In the rows, zero is written as 128.
Here are made-up things, facts about them, and rows of numbers that follow some of those facts. Name the thing behind each unnamed row.

There are 2 kinds of fact about the things: σ, π.
bedronu -σ-> 307; bidror -σ-> 291; biseplim -σ-> 307
bitru -σ-> 291; brabrazom -σ-> 291; brebrak -σ-> 307
brelisil -σ-> 31; brofe -σ-> 744; brotos -σ-> 307
draklun -σ-> 188; drodel -σ-> 790; dutin -σ-> 307
dutras -σ-> 291; febrin -σ-> 31; flanul -σ-> 291
flebra -σ-> 307; flidrati -σ-> 291; flimito -σ-> 291
floflaga -σ-> 790; floklin -σ-> 307; floste -σ-> 744
flozu -σ-> 291; flustis -σ-> 307; gebrepes -σ-> 291
gezila -σ-> 291; gigom -σ-> 307; gotoru -σ-> 307
grales -σ-> 790; gretru -σ-> 790; grizeko -σ-> 307
grutrer -σ-> 291; kavul -σ-> 31; kika -σ-> 188
kimil -σ-> 307; klogek -σ-> 307; kosku -σ-> 307
ladu -σ-> 31; latel -σ-> 188; lefipir -σ-> 744
lefu -σ-> 291; lezok -σ-> 744; lufetre -σ-> 31
mastel -σ-> 188; mavotir -σ-> 307; narol -σ-> 188
nutru -σ-> 291; palen -σ-> 31; peri -σ-> 307
peskodos -σ-> 790; pibruzok -σ-> 188; pizu -σ-> 307
ploru -σ-> 307; plozon -σ-> 790; plubo -σ-> 790
plugram -σ-> 307; plukin -σ-> 188; rabras -σ-> 291
redra -σ-> 31; siska -σ-> 744; skisak -σ-> 31
skoflek -σ-> 307; skoflen -σ-> 790; skupom -σ-> 291
sobilus -σ-> 790; sodrim -σ-> 31; stasas -σ-> 291
stipos -σ-> 188; stovu -σ-> 790; stumir -σ-> 790
suder -σ-> 291; toflo -σ-> 790; traskor -σ-> 188
treti -σ-> 291; trigu -σ-> 307; trirun -σ-> 307
trodri -σ-> 307; tukopi -σ-> 291; vatrufam -σ-> 307
vekoles -σ-> 188; visim -σ-> 744; vizo -σ-> 291
vudrokles -σ-> 744; ziger -σ-> 307; zuflak -σ-> 291
zuzal -σ-> 307; bedronu -π-> dutras; bidror -π-> flimito
brebrak -π-> klutos; brelisil -π-> visim; brelisil -π-> flanul
brofe -π-> brotos; brofe -π-> trigu; brofe -π-> gezila
dekul -π-> bitru; dredin -π-> flimito; dredin -π-> floflaga
dreskol -π-> skoflek; dutin -π-> pakate; febrin -π-> stasas
febrin -π-> stovu; flebra -π-> tidun; flebra -π-> pakate
floklin -π-> brabrazom; floklin -π-> kika; flozu -π-> brotos
flozu -π-> kavul; fosu -π-> kavul; gebrepes -π-> tidun
grales -π-> lezok; grales -π-> zuzal; grales -π-> vekoles
grales -π-> kavul; grizeko -π-> netral; grizeko -π-> flustis
kimil -π-> kosku; klafodim -π-> drodel; klogek -π-> treti
klogek -π-> lufetre; latel -π-> flimito; lefu -π-> ladu
lefu -π-> skoflen; mastel -π-> biseplim; narol -π-> grutrer
narol -π-> floste; nutru -π-> trodri; nutru -π-> kavul
patal -π-> vudrokles; patal -π-> stumir; patal -π-> grutrer
peri -π-> plozon; pibruzok -π-> drodel; pizu -π-> tidun
plugram -π-> siska; plugram -π-> tidun; plugram -π-> gezila
plukin -π-> vudrokles; plukin -π-> vizo; plukin -π-> dutras
putre -π-> tukopi; putre -π-> plubo; rabras -π-> mavotir
redra -π-> draklun; skisak -π-> floflaga; skupom -π-> peskodos
skupom -π-> trigu; sobilus -π-> siska; sobilus -π-> gotoru
sobilus -π-> gezila; sobilus -π-> pakate; sodrim -π-> vizo
suder -π-> peskodos; suder -π-> stasta; tegrim -π-> trirun
toflo -π-> kika; trari -π-> kika; traskor -π-> netral
traskor -π-> ploru; traskor -π-> grutrer; vatrufam -π-> mavotir
vatrufam -π-> plubo; zuflak -π-> vizo; zuflak -π-> gigom

Some things and their rows:
[137  70 144 162 147 114 155 153 117 166 159 169 117 116 129  77 182 170
 115 164 144 119 153 194 124 179 141  60 173 164 119 118 120 107 128 111]: kika
[155 127 104 136  96 137 130 128 126 162 149 177 150 136 120  88 160 147
 126 161 141 159 145 103 127 137 146 154 129 149 149 133 128 149 122 119]: traskor
[160 119 103 168  83 130 174 108  98 121 153 196 162 134  99  90 126 124
 128 132 135 157 157 108 116 136 130  92 147 110 146 136 129 143 125 132]: pibruzok
[142 140  81 139  86 117 131 121 160 130 134 161 139 147 121 124 104 149
 121 113 123 149 154  99 143 133 103 120 139 114 149 144 135 151 103  94]: rabras
[112 117  85 136 132 132 154 156 152 144 127  97 128 131 135 138 107 138
 129 124 109  97 137 126 155 121 137  86 133 107 130 136 144 133 131 112]: stasas
[100 122 145 138 132 142 120 147 159 141 102  90 117 133 132 149  81 121
 133 138 125 122 138 162 118 152 130 105 149 117 123 121 155 133 152 109]: vizo
[119 110  67 125 115 101 131 139 179  93 110  68 110 127 163 117 118  86
 152 147 146 110 137 116 156 115 124 127 154  90 142  94 143 146 134 129]: flimito
[146 128 137 107 163 121 118 142 129 136 130  92 108 107 138 143 142 140
 128 149 125  94 114 135 155  95 143 144 110 142 114 132 123 116 124 108]: gotoru
[124 152 141 118 123 133 114 100 160  78 127 147 136 136 116 139 111 125
 114 119 123 137 106 117 110 117  95 166 129 122 107 120 104 114 132 163]: dutin
[147 130 140 105 168 120 124 137 121 142 130 100  99 109 147 140 139 142
 131 146 133  96 128 141 157 100 139 134 118 151 118 135 124 119 116 101]: trirun
[124 141 205 140 119 114 100 107 125 106 101 135 130 142 113 146  92 122
 121 113 139 146 133 137  77 142  74 154 135 131 105 126 135 130 108 114]: peri
[105 149 142 130 110 118 158 120 178  84 142 143 155 136 123 138  97 155
  96 120 107 112 119  76 125  78  82 166  89 140  93 138 103 114 160 155]: plugram
[113 132 132 136 110 127 113  91 112 108 130 171 140 140 108 111 159 112
 135 106 134 166 125 122 101 161 111 140 145 126 138 130 122 137 110 153]: sodrim
[161 133 129 155 141 133 123 137 144 102 127  60 125 109 123 148 125 122
 146 146 134 106 107 142 114 135 153 114 126 115 102 118 120 104 160 158]: siska
[105 117 127  88 125 124 123 149  90 137 123 139 116 110 157 111 144  97
 132 121 150 116 124 155 132 130 135 109 116 148 167 106 152 123 166 132]: floflaga
[ 91 110 121 108 151 131 134 126  90 130 136 140 118 130 149 119 174  96
 123 111 120 118 105 138 136 136 153 132 117 135 140 122 135 107 136 159]: stumir
[ 91  86 153 143 133 110 113  89 118 103 151 214 118 148 133  89 204 148
 111 101 139 178 133 187  96 224  68 101 168 153 135 113 105 103  76 148]: toflo
[140 177 143 126 109 169  79 124 100 182 108 125 144 156  88 151 126 124
 141  96 125 164 117 101 124 128 137 195  89 124 133 148 121 168  86 127]: fosu
[145 116 117 132 136 125 141 148 110 133 141 124 119 109 131 134 120 130
 131 139 127 105 129 144 148 115 160  80 127 140 132 127 138 114 146 118]: lezuplal

Rows to name:
No name comes twice in this set of rows, the named rows included.
[123 105 176 144 149 105 101  95 146  94 134 156 113 161 118 114 165 172
 117 108 135 158 137 181  95 184  37 105 179 141 102 127  87 115  58 124] => floklin
[133 141 126 144 135 165 157 136  50 173 129 116 142 131 110 146 126 107
 130  97 105 114 125 107 150 107 166 121  85 111 133 155 133 143 106 129] => kavul
[155 130 102 132  57  96 132 120 140 100 135 177 141 138 141  71 129  82
 156 152 176 158 157  79 115 115 113 150 144 120 162  96 135 169 145 125] => latel
[ 87 146  84 109  85 157 148 124 245  75 139 144 159 131 125 132  82 146
  91 147 104 144 107  86 115 128 115 174 125 112 134 132 116 106 200 173] => gebrepes

Now the same things, written a new way:
Some things and their rows:
[ 99 100 134 103 168 142 131 128 104 148 155 153 116 118 174 137 146 120
 109 109 128 117  93 137 145 152 165  89 142 122 117 145  54 134 102 157
 129 146 127 169 116 133 120 107 116 145 116]: gigom
[150 129 135 116  92 152  75 105 131 115 126 116 135  84 112 126 154 122
 102 163  86  56 130 168 102 144 124 138 102 189 137  89 118 102 112 162
 102 107 102 167 167 132 100 185 109 166 122]: plugram
[131 149 140 114  91 117 107 128 116  98 123 106 129  76 104 143 128 128
 131 131 105  92 131 141 116 126 125 112 112 140 121 119 204 148 154 133
 138  94 120 115 149 110 144 145 108 131 139]: skupom
[107  96 123 106 133 143 113 154 116 126 173 152 119 118 167 120 157 116
 103 108 129  87 100 148 130 147 156  75 122 165 109 153  85 115  97 150
 125 133 123 156 133 143 135 122 101 150 113]: bedronu
[106 139 165 126 106 142 170 126 146 155 135 138 120 157 126 132 119 127
 141 135 144 157 151  88 152 123 123 132 155 120 142 126  89 111 129 128
 120 131 113 117 116 115 139 118 143 123 156]: visim
[131 114 112 132 119 134 124 151 131 137 137 156 126 129 139 107 153 135
 119 148 117 103 121 136 108 126 135 136 120 151 133 144 116 102 117 124
 108 126 127 151 142 123 124 124 111 140 110]: brebrak
[123 111 137 115 107  89 144 160 143  92 128 135 138 145 152 115 144 129
 125 194 130  98 102 111 139  64 117 144 106 104 149 149 115 103 137 108
 138 108 155  99 140 123 107 139 127 115 148]: trari
[152 128 108 134  58 135 160 115 156 160 135 189 117 136 129 113 144 107
 133 105 126 104 162  99  86 147  87 140 128 162 129 141 140 156 138 122
 142  90 156 113 163 153 122  86  97  91 107]: putre
[123 111 140 148 152  93 144 137 106 149 122 130 144 164 157 128 107 154
 119 188 132 158  62  97 160  66 141 176 130  61 165 137  70 145 129 116
 146 153 152  79 136 105  96 162 153 105 168]: kika
[116  93 120  85 113 106 158 128 123 111 142 118 130 113 201 136 138 105
 102 108 157 119  98 138 168 174 114  55 111 145  98 132 110 120 107 146
 149 119 137 104 119 175 154 129 126 138 124]: sodrim
[124 127 137 131 148 122 136 137 143 119  99 124 136 161 106 119 120 115
 136 118 150 148 128 132 126 122 137 145 138  79 122 118 112 148 134 124
 137 142 156 147 136 145 105  82 151 135 141]: plozon
[136 133 119  94 176  97 162  85  97 114 103  55 147 142 145 166 106 166
 123 163 153 247 134 105 113 179 139 154 116 140  90 131 137 140 189 113
 122 130 102 131  79 111 142  85 150 135 134]: kavul
[123 127 126 129 140 125 148 114 139 127 119 139 124 134 137 142 121 132
 134 133 132 146 134 113 126 116 120 136 142 108 137 133 108 126 127 119
 131 136 135 122 115 134 115 117 140 112 122]: klutos
[140 126 116 158 176 157  84 128 118 152 183 111 122 158 119  95 136 139
 139 113 133 137 133 118 145 116 127 167 127 136 112 136 104  76 105 117
 107 169 136 155 102 111 129 148 120 142  96]: flustis
[139 139 125 146 129 139 156 103 150 183 102 172 113 165 106 104 121  99
 143  91 152 155 155  97 100 163 115 171 160  78 113 108  96 186 150 130
 147 124 182 157 154 150  93  31 131 102 124]: plubo
[150 129 131 125 101 151  81 102 133 125 127 123 131  83 120 121 155 120
 105 162  88  57 127 159 113 137 123 140 110 172 140  88 110 103 106 160
  99 109 107 170 160 132  96 186 109 161 123]: flebra
[121 128 116 107 174 129 131 124  89 131 135 122 138 145 126 139 133 171
 119 153 129 189 131 125  70 148 174 157 116 171 116 153 107 134 158 115
 108 136 100 170 104  94 137  87 118 154 118]: zuzal
[152 138 154 115  77 137  93 120 152  76  96  89 150 114  82 120 132  94
 107 137 124  67 144 178 103 134 106 128  99 154 130  65 144 139 126 158
 127 100 130 146 186 161  89 156 129 166 150]: sobilus
[143 119 110 150  96 124 133 144 120 146 121 148 142 151 132 125 117 134
 110 126 130 127 109 133 115 114 123 127 117 156 153 134 127 163 114 131
 139 133 132  78 165 135 128 173 134 112 136]: mastel

Name these rows:
No name comes twice in this set of rows, the named rows included.
[128 132 124  91 118 113 143 130 109  80 132 106 154 139 119 155 123 150
 117 140 137 171 153 136  62 134 145 131 100 198 118 154 161 154 166 110
 132 107 108 117 134 118 139 111 118 137 131] => fosu
[113 135 109 155 168 130 154 157 176 111  40 146 125 146  95 132 100 117
 143 104 145 175 148 169 128 128 140 116 168  69 156 110 123 131 107 119
 115 170 116 149 102 158 137  86 188 132 128] => floflaga
[117 140 103 152 117 122 138 179 160 114  67 159 114  79 106 138 119 132
 149  99 106 111 147 172 141 120 133  69 147 112 152 138 211 121 116 112
 120 134  98 111 108 127 178 140 146 116 123] => bidror
[133 122 116 159 181 162  76 128 113 147 203  98 120 160 120 101 134 137
 135  97 138 135 130 118 153 119 129 159 128 144 107 133 105  69  97 119
 112 173 142 155  98 117 132 152 117 141  92] => ploru
[167 116 107 170 111 145  80 159 111 127 207  95 149 180 112  99 114 126
 120  68 149 103 127 140 134 101  94 127  97 193 122 139 158 119  92 111
 133 158 151  55 149 149 148 224 117 122 110] => traskor
[128 117 119 132 138 135 118 140 128 146 130 152 124 128 134 115 147 137
 123 147 120 117 123 132 116 129 142 142 127 140 134 141 104 104 116 126
 110 135 126 157 123 118 120 120 118 141 112] => ziger
[126 141 147 120 159 127 118 112 130 108  95  97 139 148  96 132 108 119
 126 127 147 165 134 132 114 134 141 156 136  83 127  94  99 156 143 136
 133 136 139 153 129 136  98  91 152 144 146] => peskodos
[138 144 122 143  77 127 144 126 132 175 131 176 104 101 115 107 139 113
 153  96 115  95 147 103 123 147 102 124 139 121 111 139 190 168 153 122
 149  86 153 117 157 118 142  85  90  85 112] => rabras
[122 132 134 122 146 127 136  96 131 117 120 119 131 127 126 153 118 136
 133 140 125 152 137 120 119 119 124 145 140 116 129 124 111 133 137 124
 133 130 121 132 115 128 107 124 138 117 132] => stasta
[134 151 127 144 116 126 147 100 122 189 130 171 101 103 115 124 126 118
 161  94 115 127 141  90 131 149 112 134 159  87 113 132 165 176 159 120
 152 104 153 125 132 110 133  73 105  80 117] => tukopi
[147 120  97 155 128 154  72 162 122 123 190 121 129 156 116  79 153 126
 130 108 128  92 145 134 122 115 110 147 102 187 107 142 146  64  99 115
 107 148 142 136 126 125 140 162  99 144  92] => grizeko

The same things again, as new rows of numbers:
Known rows:
[121 149 122  94 110 120 151 138 146 153 140 131 121 124 123]: pibruzok
[169 121 118 130 135 110 145 131 120 140 142 111 130 112 114]: brabrazom
[149 155 125  97  94 115 159 130 112 135 108 148 141 139 152]: floklin
[154 146 115 107 110 139 160 138 113 145 112 133 133 125 133]: trari
[144 140 117 105 114 138 146 136 115 149 107 132 132 119 133]: dreskol
[ 57  83 151 137  99 126 152 121 117 166  73 167 120 122 139]: flozu
[128 167  95 129  98 137 173 137 117 148  97 121 136 129 155]: putre
[164 142 117 176 139 103 137 138 116 133 148 113 134 115 115]: tukopi
[136 148 125 162 183 158  85 110 147 108 132 123 131 102  90]: dutras
[125 161 129  76 118 176 123 109 136 134  99 145 121 108 116]: zuflak
[137 137 117 151 147 100 111 131 132 123 162 125 147 133 127]: visim
[162 113 126 142 144 134 135 134 123 135 133 112 133 115 112]: klutos
[133 164  96 131  96 122 167 133 120 139 110 113 129 117 152]: bidror
[ 87  85 115 148 154 111 120 131 134 108 166  98 123 145 130]: peskodos
[ 67  88 156 164 164  86 125 106 115 155 134 140 164 127 113]: lezok
[113 131 144 142  66 139  90 164 137 112  84 150 106 180 156]: flebra
[157  60 135 164 125 149  84 163 134 114 143  95  97 154 120]: pakate
[126  49 134 204 118 133  92 149 140 115 148 116  87 133 130]: gezila
[110 152 105 122 114 119 160 132 148 150 154 149 105 110 136]: mastel

Which thing is each row?
No name comes twice in this set of rows, the named rows included.
[ 10 116 139  90 122 109 173 108 121 160  87 152 141 136 147] => grales
[102 159 120 118 204 148  90 114 157  93 156 140 131 120  99] => stumir
[140  76 132 211 133 139  75 169 134 102 136  98  99 151 115] => tidun
[ 58 115 145 127  79 120 104 153 139 135  81 163 119 176 154] => brofe
[ 54  93 157 162 164  88 134 116 136 163 144 131 142 112 100] => vekoles
[120  52 149 146 125 124  91 133 123 125 142 115 129 146 123] => trigu
[ 79 110 133  82  71 144 115 172 145 119 106 149  80 191 155] => sobilus

